Below are the code and all the weights of a small trained network. Each question names an input and a target symbol and asks about switching units off, where a switched-off unit gives its printed mean instead of its output.

import numpy as np


def w(rows, s, z=0):
    codes = np.array(rows[::2]) - 128.0
    scale = np.full(codes.shape[1], s)
    scale[-1] = z or s
    return codes * scale


def f(y):
    return np.maximum(y, 0)


def softmax(a):
    e = np.exp(a - a.max(-1, keepdims=True))
    return e / e.sum(-1, keepdims=True)


def log_softmax(a):
    a = a - a.max(-1, keepdims=True)
    return a - np.log(np.exp(a).sum(-1, keepdims=True))


def net(x, mask):
    ids = ['αδεζηλξπστφω'.index(c) for c in x.split()]
    T = len(ids)
    res = E[ids] + P[:T]
    u = 0
    for l in range(2):
        r = res
        for j in range(3):
            rows = slice(3 * j, 3 * j + 3)
            q, k, v = (r @ M[l][rows].T for M in (Q, K, V))
            z = softmax(np.where(np.tri(T) > 0, q @ k.T / 3**0.5, -1e9)) @ v
            o = O[l][rows]
            res = res + np.where(mask[u + j], z, o[:, -1]) @ o[:, :-1]
        u += 3
        y = f(res @ A[l][:, :-1].T + A[l][:, -1])
        res = res + np.where(mask[u : u + 4], y, B[l][:, -1]) @ B[l][:, :-1]
        u += 4
    return log_softmax(res[-1] @ U[:, :-1].T + U[:, -1])


Q, K, V, O, A, B = {}, {}, {}, {}, {}, {}
E = w([
[103,166,169],'α',
[70,101,175],'δ',
[90,148,158],'ε',
[102,180,176],'ζ',
[181,151,166],'η',
[133,135,165],'λ',
[30,163,51],'ξ',
[82,108,176],'π',
[168,203,148],'σ',
[249,180,179],'τ',
[162,101,82],'φ',
[222,91,192],'ω',
],0.018)
P = w([
[128,209,140],'0',
[107,134,144],'1',
[118,119,142],'2',
[106,74,153],'3',
[110,69,161],'4',
[108,58,165],'5',
[121,96,154],'6',
[113,31,173],'7',
[95,32,183],'8',
[91,2,202],'9',
[99,81,174],'10',
[116,113,160],'11',
[118,113,154],'12',
[103,119,152],'13',
],0.0068)
Q[0] = w([
[89,153,139],'L0H0',
[149,254,71],'L0H0',
[192,62,95],'L0H0',
[119,133,173],'L0H1',
[105,66,33],'L0H1',
[73,44,207],'L0H1',
[108,84,212],'L0H2',
[151,92,139],'L0H2',
[103,208,100],'L0H2',
],0.0091)
K[0] = w([
[1,84,87],'L0H0',
[125,230,46],'L0H0',
[69,254,114],'L0H0',
[160,79,230],'L0H1',
[169,134,145],'L0H1',
[131,184,145],'L0H1',
[211,80,68],'L0H2',
[169,50,139],'L0H2',
[131,186,158],'L0H2',
],0.0099)
V[0] = w([
[141,208,115],'L0H0',
[102,79,174],'L0H0',
[140,79,113],'L0H0',
[81,75,134],'L0H1',
[102,69,85],'L0H1',
[175,78,81],'L0H1',
[112,5,116],'L0H2',
[160,118,166],'L0H2',
[169,198,216],'L0H2',
],0.011)
O[0] = w([
[41,75,112,127],'L0H0',
[103,156,102,179],'L0H0',
[117,203,120,102],'L0H0',
[126,165,192,107],'L0H1',
[130,97,53,40],'L0H1',
[129,148,2,54],'L0H1',
[107,204,40,108],'L0H2',
[195,107,156,198],'L0H2',
[64,83,142,255],'L0H2',
],0.0069,0.004)
A[0] = w([
[116,99,168,23],'L0N0',
[183,127,214,54],'L0N1',
[84,8,91,70],'L0N2',
[137,163,136,253],'L0N3',
],0.011,0.0047)
B[0] = w([
[111,159,157,163],'L0N0',
[156,179,166,254],'L0N1',
[149,193,131,170],'L0N2',
[152,1,176,200],'L0N3',
],0.0089,0.008)
Q[1] = w([
[144,102,171],'L1H0',
[115,102,96],'L1H0',
[125,63,174],'L1H0',
[107,67,44],'L1H1',
[180,51,141],'L1H1',
[145,86,150],'L1H1',
[244,156,186],'L1H2',
[59,34,235],'L1H2',
[95,125,11],'L1H2',
],0.012)
K[1] = w([
[139,144,6],'L1H0',
[65,131,84],'L1H0',
[104,124,127],'L1H0',
[37,136,189],'L1H1',
[116,44,109],'L1H1',
[190,41,74],'L1H1',
[160,143,74],'L1H2',
[88,167,180],'L1H2',
[85,88,178],'L1H2',
],0.011)
V[1] = w([
[151,218,138],'L1H0',
[87,128,129],'L1H0',
[55,138,78],'L1H0',
[135,163,135],'L1H1',
[5,47,123],'L1H1',
[216,118,148],'L1H1',
[181,149,63],'L1H2',
[111,112,118],'L1H2',
[108,27,140],'L1H2',
],0.012)
O[1] = w([
[23,46,231,112],'L1H0',
[199,173,111,112],'L1H0',
[187,146,216,9],'L1H0',
[162,162,208,130],'L1H1',
[133,199,44,41],'L1H1',
[60,70,98,255],'L1H1',
[72,89,164,4],'L1H2',
[119,150,86,101],'L1H2',
[255,141,9,183],'L1H2',
],0.0067,0.0078)
A[1] = w([
[122,185,46,2],'L1N0',
[183,181,103,65],'L1N1',
[218,86,143,133],'L1N2',
[188,106,249,3],'L1N3',
],0.014,0.0063)
B[1] = w([
[37,68,157,148],'L1N0',
[210,183,154,143],'L1N1',
[55,1,88,202],'L1N2',
[66,205,98,255],'L1N3',
],0.0065,0.017)
U = w([
[195,138,79,204],'α',
[251,68,106,201],'δ',
[212,174,141,96],'ε',
[191,117,170,107],'ζ',
[191,172,161,150],'η',
[102,229,49,90],'λ',
[146,53,138,87],'ξ',
[150,234,126,90],'π',
[255,141,175,96],'σ',
[54,156,137,10],'τ',
[156,232,78,104],'φ',
[142,198,150,140],'ω',
],0.0084,0.012)

Each question gives the input, a string of symbols that net reads in full, and the target symbol t.
The units are the heads (3 rows each of Q, K, V and O) and the neurons (one row each of A and B). Each row of codes is followed by its name. A weight is (code - 128) times the scale printed after its matrix; where a second scale follows, it is the last column's (O, A, B and U).
mask holds one flag per unit, layer by layer, with each layer's heads first. A switched-off unit (its flag False) gives its mean, the last column of its rows in O or B, instead of its output. The means were averaged over made-up inputs and are rounded, as every weight is.
A unit's drop is (log p(t) with every unit on - log p(t) with that unit switched off) / (log p(t) with every unit on - log p(t) with every unit switched off).
The circuit of an input: a set's keep is (log p(t) with only the set's units on - log p(t) with every unit switched off) / (log p(t) with every unit on - log p(t) with every unit switched off). Starting from the 12 units with the biggest drops (on a tie, the unit counted first), units are removed one at a time, each time the one whose removal leaves the highest keep (on an exact tie, the one counted first), for as long as the keep stays at least 0.8.
units of the circuit, in order: the units of the circuit, biggest drop first
unit that matters most: the unit with the biggest drop
k most important neurons: the k neurons with the biggest drops, biggest first
top k neurons in layer l: the k neurons of layer l with the biggest drops, biggest first
which heads matter: for each layer, one digit per head in row order, 1 if its drop is at least 0.15 and else 0, layers parted by /
drop of u: that unit's drop, to one decimal
input σ ζ ω, target ξ: units of the circuit, in order	[L1H0]
input δ δ φ δ, target δ: units of the circuit, in order	[L1N3, L1H2]
input φ ε ε, target δ: units of the circuit, in order	[L0N1, L1N3, L1H2]
input τ ε τ ζ α ζ τ ζ, target τ: top 2 neurons in layer 0	[L0N1, L0N0]
input δ σ δ α φ φ φ π, target δ: 2 most important neurons	[L0N1, L1N3]
input ζ π ω ω τ ζ, target ξ: 2 most important neurons	[L0N2, L0N3]
input τ φ ω π η τ, target ξ: units of the circuit, in order	[L1N2, L1H1]
input η λ ω ζ η, target ξ: which heads matter	000 / 010
input η δ α φ δ, target δ: units of the circuit, in order	[L1N3, L0H2, L1H2]
input δ σ ω, target ξ: units of the circuit, in order	[L1H1, L1N2]
input σ τ α δ δ δ τ, target τ: units of the circuit, in order	[L1N3, L1H1, L1H2]
input α ζ τ λ, target τ: 4 most important neurons	[L0N1, L1N3, L0N0, L0N3]
input τ δ ζ, target τ: which heads matter	010 / 010
input ω τ α, target ξ: 3 most important neurons	[L0N1, L1N3, L0N2]
input α ω ω τ, target ξ: unit that matters most	L1H1
input λ φ ε, target δ: which heads matter	000 / 001
input ε δ ζ λ ξ ω δ τ π η, target τ: 3 most important neurons	[L1N3, L0N1, L1N2]
input δ τ α, target τ: 3 most important neurons	[L0N1, L1N3, L0N0]
input τ λ δ ζ ω ω λ, target ξ: top 2 neurons in layer 1	[L1N3, L1N1]
input ω φ π, target δ: top 2 neurons in layer 0	[L0N1, L0N2]
input ω ω τ φ η φ τ φ τ δ ω η, target ξ: unit that matters most	L0N2
input ε π τ λ, target τ: drop of L0N3	-0.1
